Each row, then the grade of its hidden value:
[  13   22 -246   15  -42   48   47   90 -110  -78  213 -205  226  103
  -31   85 -148   39   90  -71  206  151 -123  -51  -19  -91  124 -146
 -118  -55   76  138   94  -60 -229 -194  -80 -327  -51  235  156    3
   42  106   56  178 -223]
gm
[ 118  156 -199  253  -91   46  -55 -123  123   91  136   26  128 -117
 -250  100 -133 -342  109    1   57  247 -131   29   83  -37  -23   17
 -111  -62  175  236  157  -17  -77   47  -16  133 -140 -239 -159  -82
 -221   53  -35  -23  386]
mf
[  83  145  -50   74 -144  -34   25   80  128 -188   21  146  322  102
 -334  -94  -91    8  184  -84  160  190  -30   49 -317 -205 -207   51
  355  -53   37  243   72   20 -130  189   37  218  140 -107  -82   35
  -13 -147 -206   64  126]
bb
[  71  268 -211  169  107 -144    3   92  110   90  149   42  318  153
 -213  254 -165 -186   18  -15 -145   74 -270  -77 -161    6 -308  -83
   56  -30  146  321  194  -97 -482 -126 -142 -263    5 -139   66  -94
 -133   66 -253  -61  165]
gm
[ -20 -161 -155   83  -28   -4   50   25  -96  -38  309 -220  238 -138
   95   55  106 -206  -26  -79  293  285  143   16  159  -40   95  -11
  -69   40  -92   51  279  -67  -17   29  -68 -280 -130  134   54  117
   70 -121   80  172   22]
dr
[  98  296  -39  197 -367  178  -34 -161  -84 -179 -158  228  -76 -161
   -6  -52  -51 -106  227  194  145  203  -17  -68  181  -18  282  244
  -27 -330  147  366 -181  118  -46  201  172  326  122 -113 -370  182
   53   85  -84  134   79]
nm
[  86   75  -25  169 -155    4  110 -186   20  103 -144   97 -155 -130
  -19    6  -36 -270  -70  242 -210   79 -148  -42  348   87  159   20
 -110 -215  285  194 -113  -80  -90   46  -21   35   14 -194 -132   79
 -213  131    8   -7   76]
gm
[  81  255 -129  128  216 -165 -162  -73  249   87  140   96  208  112
 -318  230 -165 -298   75   19  -82  -89 -227   65 -243   66 -422  -74
  217  -45  215  267  325  -19 -348 -100  -64  -37    4 -367   82 -133
 -286    2 -222 -152  428]
Mb
[-133  -90   60  179  240 -114  -52   54 -108    0  174 -122  379  156
  128 -114  195 -229  -54   -9  150  -18   60  -39 -247  161 -310  107
  358  145 -254  151  298  -58 -389   24  152 -288   28  -57   50  178
  237 -296 -560 -151  108]
dr
[ -28  -39  -75   -7  277   10 -132 -148  131  154   96 -194   -8  306
 -345  -70 -298  -93  135    2  126 -254 -325  147 -330   49 -103 -235
  112   20  182  -42   58  -15 -175 -289  113   35 -143 -152  285 -234
 -277  170  -99 -215   61]
gm
[ -14  139    0   -6  194 -126   79  148  148  159  -38    8   50  250
 -203   82  -73  -97   94  -24  -29 -126 -133   15 -278   37 -201    6
  228  103  -20   73  -40  -89 -255  -45   18 -119  -95  -57  131 -139
 -157  101 -193 -237  -87]
bb
[-134 -172  153    9   73   74   42  103 -111  -20  -97  -72   26  194
  -41 -161  -58  108  101    4   96  -65    8   33 -160  -26   94   38
  224   -5  -88  -41 -170  -76   55  -54   46  -13  -72  180  154 -107
   23   82   20 -184 -236]
bb
[ -75  -70    5  -37  312 -145   13  118   71 -132  193  -76  203  186
  -48   81   38  -68  117 -108   54 -135  -99   11 -315    6 -417  -39
  364  107  -96 -102  124  -43 -480  -34    9 -392  126   18  218  165
   97 -189 -307  -93 -103]
mf
[  15   32 -182  255 -176   95  133    8 -117  181  116 -229  145   56
  -28 -175   35 -262   58  -20  279  383   11  -10  127    1  101   74
 -170   45  -87  116  -40  -56  -63   43  261  -99 -219  -34 -218   98
   60    9 -272   68  -65]
nm
[-119 -210  278   61 -210   80  142  162 -147 -388 -116  216  -26 -109
   52  -77  127  155  224   -9   42  320  278   69  130 -251 -103  284
  363 -275 -149 -215 -388   13  234  337   11   13  240  137 -139  273
  224 -158  165  106 -242]
bb
[ -63 -109 -113  374  -12   43  -31   19 -152   36  245 -233  490  191
  -89 -253   18 -231   31  -89  194  364  -14   31 -112  -18 -338    9
  133   46  -98  124  205  -74 -197  -42  241 -199  -64 -142 -125  121
  163 -236 -512   -7  173]
mf
[-106 -105    3   70  220  184 -198 -120  -68   85   49 -155  -90  116
 -106   26 -265  -44  176   37  126 -212 -201   51 -106   80  235  -77
  -64  -44   92   -4  -21  -19   11 -289   -6   49 -246   90  228 -311
 -163  295  184 -281   40]
mf
[ -76 -373  122   81    5   73  145 -111 -125  -13  -33 -136  -10  -96
  144 -270  115 -140 -119   92   15  -13  -21  -55  155   59  295    8
   44   69  -41  -43  -43 -125  -64   92    1  -37  -30  137   66  145
   61  -97  -45 -104 -107]
fq
[ -50  -20 -146  -55  382   34 -223 -217   39  339  123 -360 -101  252
 -120   43 -272 -200    7  100  190 -437 -284  101 -156  274  234 -287
 -128   77  218  101  273  -62 -110 -516   44 -114 -375  -33  418 -387
 -370  359   93 -278   56]
dr
[ -47 -396  165  169 -186   -9  265   12 -116 -248   25   78   86 -305
  163 -125  255 -146  -95   34 -136  379  170  -34  381 -145  -35  146
  155 -110  -71 -156 -124 -119   16  369 -123 -160  206   65 -133  408
  175 -323   36  133  -53]
fq
[ -60 -101  -57  186  -70  106   61   82 -163  -17  108  -61  125  -73
   32   94  -67  -59   53  -16   34  272  -13  -60  174  -84  166   51
 -134  -97  -33   60  -67  -92    1  -23 -139 -167 -119  185    9  -55
   41  111  161    4  -53]
gm
[   1   15  -77 -137  159   26  -98  -74   54  -98   48  -83   14  189
 -188   36 -275  103  144   27  124 -291 -277   30 -275  -10  124 -207
  116  -75  210   95   62    4 -240 -245  -72  -18   24  102  331 -141
 -146  181   92  -50 -115]
gm
[ -96 -284   88  162 -174   37  272  238 -203  -79   26  -57  230  -76
  122 -123  170  -11  -50  -73   35  421  213  -62  188 -158   88  152
   81   23 -227  -33 -132 -169  102  211  -95 -215  -40  275  -63  130
  200 -134   45   47 -228]
bb
[  17  -95 -117  203  -16  -19   94   27   -3   56  164  -83  245  -34
 -102   32  -36 -212  -42  -42  -42  255  -93  -27   86  -63  -73  -50
  -35   19   49   94  118 -133 -151   10 -118 -179  -82  -19   10   -2
  -65  -43  -57  -12  119]
fq
[ -15 -158 -225  -82   48  108  -22  -90 -157   73  244 -406   88  -75
  191   -8  -17 -121  -66    5  441  -67    3  -54  106  119  634 -158
 -284  140   -4  192  348  -71  -44 -224  -81 -205 -311  360  270  -84
  -15  142  236   80 -143]
dr
[ -29   17  110   74   92    7  -57  -86   54   62 -163  172 -171   44
 -185  165 -254  -35   47  181 -299 -146 -220   46   64   20   24  -48
   72 -275  291   68 -168  -73   32 -145 -196   79  -14 -108  163 -261
 -329  304  273 -222   91]
nm
[-116 -295   78  328 -130  220   30 -179 -378   95  -53 -247   90  -92
  356 -415  185 -262 -153  192  142  138   93 -117  340  226  456  137
 -127   14  -91  201   41 -117   32   -1  215  -45 -164  106 -168  163
  199  -63 -227 -105  -13]
Mb
[  26   69  -94  -37  173  -86   49  -49  152  210   10 -240  106  410
 -272 -291  -82 -148   61   -9  240 -213 -216   88 -424  105 -147 -154
  252  206   44   89   92  -46 -332 -130  329  -10 -104 -170  135  -22
 -139  -16 -501 -157 -110]
bb
[ -76 -250   72  -54  202   82 -116 -102   33  -45   76  -65 -102  -79
  -84   93 -144  -55   95    6   75 -184  -62   89  -14   -4  213  -79
   53  -31   91 -103   75  -41  118 -112 -194   50 -142  118  294 -213
 -207  139  398 -185   81]
Mb
[-118 -408  162 -142   33  -10  171  139  -37 -341  104   -4  -16  -92
    7   18   63  155  131 -119   91  125  132   89   24 -259  -52   13
  275  -84 -117 -393 -194  -43   73  178 -170 -205  164  280  218  201
  118 -154  314  115 -322]
nm
[-120 -395   11   53  -98  116  252   88 -278  124   -5 -344  -26   55
  173 -207   33   10 -119   31   74  207   77   -3  343  -18  378  -88
 -184   -2  -26 -150 -184 -216  215 -146  -22 -349 -233  342  147   -6
   11  145  253   31 -462]
bb
[  93  175 -142   27   65 -113   20   28  178  138  -11  -45  300  322
 -373 -102 -210  -70   -2   -7   19 -105 -263   20 -394   -3 -133 -182
  231   91  192  353  212 -103 -292 -139    3   62  -47 -138  157 -209
 -245   58 -282 -128   88]
bb
[  15  190  -25   22  170  -31  -16  -38  115  243 -127  -44  -11  275
 -195  -73 -150 -137   57   94   33 -293 -249  -19 -300  166   76  -37
  128  105   85  258   13  -60 -274 -141  120  101 -161 -100  115 -222
 -212  204 -268 -310   -3]
bb
[ -89 -198  116  270 -182  230   59 -181 -275   92 -159 -143  -20   -5
  155 -468   81 -166  -33  187  181  114   26  -60  174  133  441  159
  -45  -29  -80  155 -166  -51   78   81  301  212 -131   33 -203  104
  139    6 -247 -124  -58]
nm
[  48   18  -22 -207  -43   39  111   13   80  -57 -115    5 -223   -8
  -94   83 -137   86  134   51   76 -146  -75   24   38  -63  355  -71
    5  -84  182   17 -153  -42   44  -44 -129   25  -53  199  191  -98
 -216  252  383   10 -297]
bb
[  -7  -57   53   50  300 -100  -69 -231  143  136  -47 -102   46  255
 -161 -243  -59 -254  -56  141  -67 -403 -307   42 -296  232 -199 -150
  319  108  177  114  181  -66 -429 -139  183   12   38 -294  173   22
 -181  -82 -485 -302  153]
mf
[ -49 -340  139  102   -1  -17  187  -96    5  -78   43  -54  -74 -168
   80 -201  244 -279   -4   25   26  154   99   58  212   -9 -104  109
  181   36  -89 -271 -102  -62  -58  288  129 -106   75  -91 -103  380
   73 -289 -157  -10  -36]
mf
[ -53 -210   60   84 -268   88  203  125 -151 -337  108   19   74 -190
   93  -92  189    8  196  -97  264  492  269   33  202 -261   -9  225
  136 -140 -212 -207 -237   24  101  366   81 -111  149  172 -200  409
  303 -246   51  282 -246]
nm
[-104 -219  165 -122  114   51  -15 -118  -84 -164 -118  -65 -145  168
    8 -189  -99  139   79  138   44 -298 -128   60 -102   37  114 -102
  259 -159  133 -107 -161  -12  -94 -136   69  -40  145   99  264   76
  -12   61   40  -67 -290]
nm
[  33  -56   67  183   27  -57   58 -156  113   50  -38  107  -77 -127
  -82    4   44 -343  -16  129 -205   49  -88   37  188   63 -165   58
  114  -96  156    1  -22  -69 -125  138    3    5   47 -291 -102  127
 -179  -73 -111 -125  226]
mf
[  -4   43  -58  -13  249   27 -181 -186  139   85   53  -73 -169  142
 -245  123 -273 -142  187   71   22 -272 -270  139 -114   86  -80 -160
   48 -119  281  -45   31   12 -117 -276   32  -11 -103 -181  222 -191
 -331  234  101 -186  106]
mf
[  -9 -167  -51   96  -29   87   24  -56  -51  -82  129 -105   88 -114
    0  -39    0 -141   63  -23  140  135   -3    5  103  -45  137   -2
  -14   -6   21   12   79  -48  -32   37  -40  -63  -64   83   21   67
    0  -46   77   17   30]
mf
[  60  240 -141   78   45   -6  -97   35  212  101   73    6  135  287
 -527   38 -309  -65  293 -100  190   79 -176  181 -378 -136 -286  -67
  184  -55  133  103    8   30  -25  -95  125  193 -133 -243   33 -273
 -283  152  -94 -100  163]
bb
[  58   46   68   46  121 -128  -31  -87  211 -138   18  215  105 -117
 -127   82   52 -240   46   46  -90 -118  -80   -8 -144   24 -210   77
  349    5   75  161  195   -9 -311  210 -101   98  172 -205    7  119
  -96 -196 -181 -129  308]
Mb
[  30  -76 -137   76  -27   38  120  -24   25   34  172 -147   25  -98
  -47   14   17 -223   82  -60  186  187  -43    0  106  -47  117    2
 -115   70  -26  -41    9  -46 -125   82   22 -116 -132   46  -25  101
  -26  -13   -9   43  -40]
fq

[ 232   48 -236   -3 -283 -442  -77  -75  -46 -434 -466  489   71  -23
  142  -52  359  562   96  217  172 -206  -36  100   75  338    0   66
  -97  -18  -27  -84 -141 -108  -98  113  -51  -59 -453  214  -38  341
 -468  159 -245 -373   68]
<39>
[  34  -61   69  388  337  334  -33  226  -46   29  263 -129  250  -14
   11   30 -258  100  208  -78  -33   -4  -24 -201  139   68 -259  -65
  -93 -107 -112 -107  367  126  191  -43 -101   31 -117   -3  246   23
  117 -374 -362  270  185]
<37>
[ -47  157  -20 -290  100 -217   50   72  -81 -215 -210  230  137 -245
   69  171  236  346  137  212  144  119  204   66   45   -5   44  279
   -7  130  -33   25 -119  198 -290  -66  -64   72  -63  -37 -201 -382
   71  -92  -41 -408 -134]
<39>
[ -29  130  -55  403  -91   45  -18  205  179 -127 -137   60 -115  161
 -184  -71   18  -57 -189 -126  104  130 -284  162 -101  -79  201 -250
  -57  -89  -92  125  -23 -187  -95  158   33  -46   10  111  118  264
 -314  127   95   32 -120]
<47>
[ 252 -276  140  248   77  212  103 -121   19  -42 -465  329  114  365
  -44  145  -55    5 -297 -490  -40  255 -269 -178  -62   88  -16 -261
 -131 -108    2 -111   -9  -25  152  324 -110  247 -129  422  238  358
 -363  128  -92  137 -425]
<37>
[-172  101 -273  154  240  192 -233  419  311   89  158  -23   81  -47
 -303   -6  -84    1   65 -432 -129  153 -282 -276   42  326  479 -208
 -664  -22  -76 -370 -418  -13  -72  -71  394  233   47  -23  147   48
  -33   19 -316 -327  -39]
<37>
[ -88  199  -24  419 -385 -131  -79  -38  -82  -61  -17   76 -163   11
   65  201   20  -34   13  133  231  -20 -347  267 -193 -160  -45 -159
  -21  -75 -134  145   19 -205  131   -4  -81 -200  -36 -200   36  142
 -289   63  159  -20 -190]
<45>
[ -42  214 -273 -133  206 -124 -133  403   46   17  -82    6  -48 -110
 -251  -10  223  239   24   60   13  187   41  112  173  151  390  164
 -144   67   38  -70 -402   78 -601 -109  267  183  173  -88 -116 -486
   61  -96 -211 -488  223]
<38>
[-194  142 -219    9 -293 -129  -40  167  370 -114   80 -238  -95 -228
  -83 -266   86   87   67  417 -212  -99 -224 -136  186  111  184   39
   33  -36  134 -114 -378 -330 -597  278   71 -116  193 -435 -214  -75
 -104  271 -141 -404 -154]
<35>
[-193  182 -142  188 -201 -138 -248  123  -93  -38  -22   45 -219 -102
 -216   31   84   47  -40 -135   15    9 -395  176 -227  -50  351   11
  -17   43   64  295 -370 -189 -213   25   30   47  158 -217  -88 -262
 -238  215   25 -219 -359]
<47>
[-215   95 -262  344  -10   92 -126   54  -96 -192  577   30  179 -259
 -196   -2  -98  440  394   27   39 -348 -177 -366  -81  420  -49  179
 -284   19   12 -330  -62   57  435 -144 -164   49 -167 -154  267  178
  161 -163 -751   22 -108]
<42>
[ 183   12  184  134  167  294  127  211   55  -25 -762  213  164  155
  110  236   26   31   14   15  197  535  164  292   55 -451 -107 -136
  110  -22 -175  174  268  -11 -244   29  -90  -79  -61  119  -69 -242
 -117 -114  231   21 -126]
<45>
[ 236  110   -3  674  -91  285  180   55  -86   70 -252  191 -186  486
 -229  432  -42 -121 -262 -104  414  420 -227  331  -90 -256  -92 -395
   23 -267 -255  -94  311  -27  284   -5 -136    4   72  266  351  398
 -118 -244   40  403   98]
<53>
[ -54    8  262  -53  243 -149   31  -71 -315   37  548 -183  185 -110
  184  439 -125   25  159  111  -35 -177   83 -137   74  241 -284  181
  -88   10  -35  -84  259  559  134 -120  -46  127 -102 -113  -10 -118
  235 -470  -33   75  402]
<36>
[-189  434 -226  191  -20 -278 -130  406  156 -231   40  121 -105 -207
  -46 -176  223  154    4  152  334   53  -71  376  -63 -129  277  -40
 -172   46 -241  210  -95 -149 -210 -161  168 -162  -35  -51    5 -103
 -197  -14  119 -410   12]
<39>
[  60 -129  -36   48 -117   32   59  -91   57 -221 -282  172  167  -86
   60 -112   49  329   93  126 -102  -43  -98 -250   80  106 -131   99
   93  -13  112  -99  -95 -174 -143  287 -244   12 -119  -30  -18   39
 -171  175 -333 -124 -439]
<37>
[-340  274 -145   90  -26   76   40  254  257  -46  207  -99   47 -352
  -51 -139   41  136  148  296  113  138  -50  -29  -12 -170   94  146
  -92  123  -46  -75 -232 -203 -212  -73  -13 -113  236 -416  -23 -414
  160   13 -161 -410 -493]
<47>
[ -59  -33  163 -192  274  -71   36  -42 -115  -98  108  155  309 -110
  118  352   -8  167  130 -167   -4   12   93 -239  -30  269  -41  141
 -338  115  -45 -192  -12  445  152  -77   17  218 -217  102    0  -51
   86 -201  -92 -176  -56]
<36>
[ -19    9   24  550  145  335 -118  350  273  121  264 -311   37  187
 -117   34 -329 -292   16 -222 -151   52 -314 -124  117   97   43 -454
 -300 -242 -164 -140  227  -35   62   96  205  -28  -30  -27  211  418
 -124 -157  -31  280  377]
<37>
[  -8  211  -97  204   61 -372 -308  238  -77 -347  -13  337  130 -191
  236 -137  156  332  156 -114  273 -230  -84  274 -123  127   66  -52
 -323   69 -270  300  117  -15  206 -195  117 -127 -497  173   91  148
 -452  -57   28 -297  108]
<39>
[ 159 -133   80  315   83  225  -47    2 -268   79  -80  -19  -63  320
 -318  385 -146  -33  -83 -315 -117  102 -248  -52  -34  135   52 -120
   84 -170   91   20   85  218   -3  145 -109  260   47  152   93  128
  -47 -143 -157  420  208]
<42>
[-166  265 -139  452 -109  -82 -104   46 -134 -327  237  326   -6  -50
 -180  214   18  219  120 -206  370 -136 -247   80 -347  110  108 -114
 -313  -35 -247   14  114   85  601 -177 -127  -23 -287  180  262  476
 -143  -83 -148  114 -136]
<53>
[-193  206  -36  328   25   33 -136  378  294  108  492 -451  -88   -4
  -99   14 -182 -291   20   66 -129  -46 -265    8  120  114  174 -270
 -263 -138 -108  -73   16    3 -207   17  317  -86  118 -278   13  163
  -38 -132  118  -26  465]
<47>
[-160  158   17  243  292   31  -37  309  164 -104  280   31  126  -56
  -41  -95  -47    7  -71 -243  134   69  -91   -3  -87   50  141 -106
 -342   54 -188   27   49   88  136  -79  138   52  -80  135  224   76
  -84 -137  -11 -123  -93]
<47>
[ 270  -72 -228  613  -46  336   15  156   34 -163 -288  184  116  200
 -158 -160  -30  409  132   84  129   26 -108  -30  135   96 -197 -119
   71 -174  -37 -189  212 -267  124  111 -229  -79 -195  169  335  345
 -180  -94 -622  253   65]
<42>
[ -51  162  133  -18   59 -215  275  -76 -136   -7  375  -94  -39  -15
   45  311   81    0 -143  345  181   60   72   39   89   22 -193  160
   96  -27  -52 -144  105  330  -99   -1 -104   78  163  -68   30 -108
  227 -337   45  -68  144]
<45>
[  43   41 -146  319 -170   -8  -78 -112 -307  -56 -125  313 -125  208
 -330  400   68  184  -55 -294  161   48 -336   29 -243  204  178  -40
 -148  -63   27 -107 -212   84  244  -17 -109  216  -46  166  176  205
 -158   17 -265  102 -157]
<38>
[-102  163  -14  -16 -126 -146  -72  128  129   94 -174   -5 -128   11
   -2  225   96 -165 -125  -23   18  242 -230  168  -30  -66  279 -134
 -214   11  -51   11 -334  -57 -356   38  247   31  155 -188 -161 -183
 -197  123  297 -395 -137]
<36>
[  39  -45  265  227 -330 -172   24 -103   74  -38   34 -306 -152  173
  152  130 -112 -314 -164  217 -220 -153 -325   84   63   -9 -132 -240
  237 -193   60  217  175  -59 -298  412  -33 -153    4 -182 -184  341
 -357  123  418  195  230]
<47>
[ 189 -119 -112  118 -236 -135   91  -97  174 -122 -317  158 -103  229
  -94 -121  153  104 -326  -12 -108   41 -320 -121  115  241  107 -132
   14 -129  134 -181 -308 -240 -310  441  -14  126   25  156   62  330
 -403  298 -156 -188 -233]
<35>
[-125  230   22   82 -257 -159   59   19  105  -71 -228   98 -336  278
 -374  501  107 -344 -352 -242   82  294 -360  193 -228  -38  510 -320
 -165 -133  -73   24 -277  130 -239  200  150  147  168  134 -148  362
 -224  220  510  -15  -35]
<39>
[ 189  102 -157  138 -327  -64  198  -13  181 -392 -780  464   -6   89
   -9  -34  310  375  -56  315  296  235   13  215   28 -174  -15  -57
  174  -66  -82  -24  -28 -309 -225  239 -238 -158 -151  180  -40  246
 -325  234  -56 -198 -355]
<53>
[-146  397 -352   83  112  -32   63  428  412  -37  -15  198  -57  -96
 -192  -66  243  118 -150   36  371  426  -34  166   46  -55  397 -110
 -464   48 -260 -313 -379 -145 -183 -194  312   53  195    6  163 -135
   24  -48  -94 -655 -234]
<53>
[ 178   63 -118   39    8 -116   14  136   70   -7 -174   76  101   39
  141  125  135  211   84  269   96   88   61   67  271  183  -81  -19
 -184  -60  -88 -293  -41   39 -230  -35  150  -20 -121  -31    6    3
  -95 -181 -166 -318  352]
<45>
[ -51   50  315 -299  461 -309    9  105 -180   54  326 -103   71    3
   76  356   19 -169 -216 -237  -72   67   73   20   37  190  125   88
 -185   74  -43  130   20  634 -230  -39  233  327   17  152 -108 -252
   62 -320  345 -166  362]
<36>
[-293  225 -169   75 -261 -299    2  -15  207 -269  164  197  -91 -132
 -145  -68  180  101 -152  -66  113  -85 -335  -85 -239  196  342  -11
 -319   83  -16 -104 -446 -130   23  120   56   40   -3   -9   54  256
 -248  312  -17 -404 -549]
<38>
[ 141    3  204  282  -17 -102  182 -136 -276 -268   75   63   57  174
   20  283  -18  138    6  195  150 -161   43   61    3   84 -341   25
  257 -144  -61   74  503  321  160  133 -328  -35 -253  238   90  421
  -45 -283  -17  457  386]
<36>
[ 282  -21 -100  179 -145  -31  -68 -138 -367  -17 -561  488 -120  291
 -180  525  170  223 -114 -283  232  259 -227  219 -151   53  119  -88
  -56  -90  -32  -21 -159   71  109  -21  -97  238  -76  252   75   47
 -254  -10 -118  -14 -124]
<53>
[-135  -99  290   12   59   37  164 -156   32   76  546 -345   38   99
  -82  405 -245 -304 -125  -80 -297  -79 -215 -399   33  298  -51  -72
 -114 -110   97 -256   38  408   17  259  -11  227  131  -94  -16  280
  160 -135   76  217  120]
<42>
[-208   59  236 -235  562  -66  -67  287   97  141  460 -202  205 -153
   91  162 -110 -203  -88 -336 -148  137   22 -151   45  162  201   22
 -443  143  -83   -2  -99  453 -152 -111  357  285   73  -28  -27 -364
  124 -264  207 -338   79]
<47>
[-230  218 -275  446   25  171  -72  342  268 -207  152   85   34 -158
 -250 -331  -14  204   73  -75  145   30 -237  -84  -92  -15  198  -87
 -213  -10 -125  -57 -113 -302   76    2  -36  -70    3  -27  252  117
  -89   80 -358 -117 -407]
<37>
[  53  120   -3  247 -123   84  252 -126 -292 -156 -142  191  -27   77
 -180  391   89  278   71  307  314  147   65  106  -57 -142 -231  167
  303  -77  -28  -78  201  149   67    0 -425   -3   42   29   74  -10
  186 -234 -229  250  -79]
<45>
[  28  167 -101  302   38   26  -25  139   33  -29 -206  370  -26  176
 -107  278   90   24 -163 -348  351  319 -214  188 -184  -19  220 -262
 -435  -28 -259 -124 -107   10  267 -138  137  106  -87  258  251  202
 -226  -53   38 -175 -209]
<39>
[ 147   60    5  -53  150   20  101  -14 -376   84  -35   77   40  -41
  -28  472   90  289  123  262  176  214  174  103  144  -40 -208  269
  187  -17   -4  -99   80  313 -134 -168 -186  172  143 -122  -40 -506
  321 -433 -260  -67  159]
<53>
[   8  172   69   93   89 -123   98  136  -23   36   94  -60  -53   51
   32  222   61  -60 -118  170  162  168    8  192   93  -62  -32  -29
  -18  -49 -125  -10   82  172 -199  -35   72   16   94  -30    7 -109
   20 -250  154 -111  238]
<45>
[-187  234 -140  330   89   68   36  313  269   -2  424 -187 -156  184
 -462  120  -65 -210 -207 -187   21  104 -273  -77  -16  241  396 -259
 -351 -141  -93 -276 -141  152  -65   54  252  154  171   98  190  416
   41  -96  -38   57  303]
<47>
[-398  329 -305   47  177 -103 -100  473  460 -168  534 -130   64 -362
 -196 -398   72  149   57   35    2  -67 -115 -189   51  244  411   49
 -460  112  -81 -204 -384  -97 -220  -64  293   26   95 -176   88  -70
   55   41 -269 -555 -158]
<42>
[-239  133  -91  117   25 -146  -27  229  391 -341  323  -65  159 -292
   68 -455    6  166   79  129  -77 -251 -126 -241   65  199   69  -13
 -204   23  -61  -42  -46 -166 -108  191   34 -119 -165  -63   51  255
 -181  137 -153 -272 -202]
<37>
[ -67  100   88  -49  -76   26  203    0  132  143 -119  -97 -221  323
 -364  607   17 -382 -333 -139  -68  406 -216  -26  -15   57  371 -218
 -165 -133   27 -284 -294  289 -366  209  181  266  328   37 -137  167
   61   33  328  -10  101]
<36>
[ -42  -26   90   83  207 -106  -37   17  -30 -184  160  204  177   23
    2   80   -6  113  -87 -384   24  -78 -144 -166 -139  303   95  -34
 -354   59  -63  -39  -26  241  262   38   44  205 -250  290  182  260
 -195  -43  -81  -74 -144]
<47>
[ 207   58 -184  166 -172   48   61  172  196   81 -314  -79   34   52
  137   15  105  185  133  551   47  169   30  114  391   11 -176  -46
   24 -119  -26 -323  -47 -240 -448   59   87 -181   42 -273  -44 -105
  -77 -107 -229 -294  296]
<36>
[-225  144   84   64  -33 -156 -216  164  -10 -187   82  -64   33 -192
   13   64  -36    4  161  -65  -83 -148 -170   64 -145   18  176   -6
  -86   50  -30  326  -13   67 -142   35   44  -63 -136 -153 -194  -46
 -197   80  207  -79  -15]
<38>
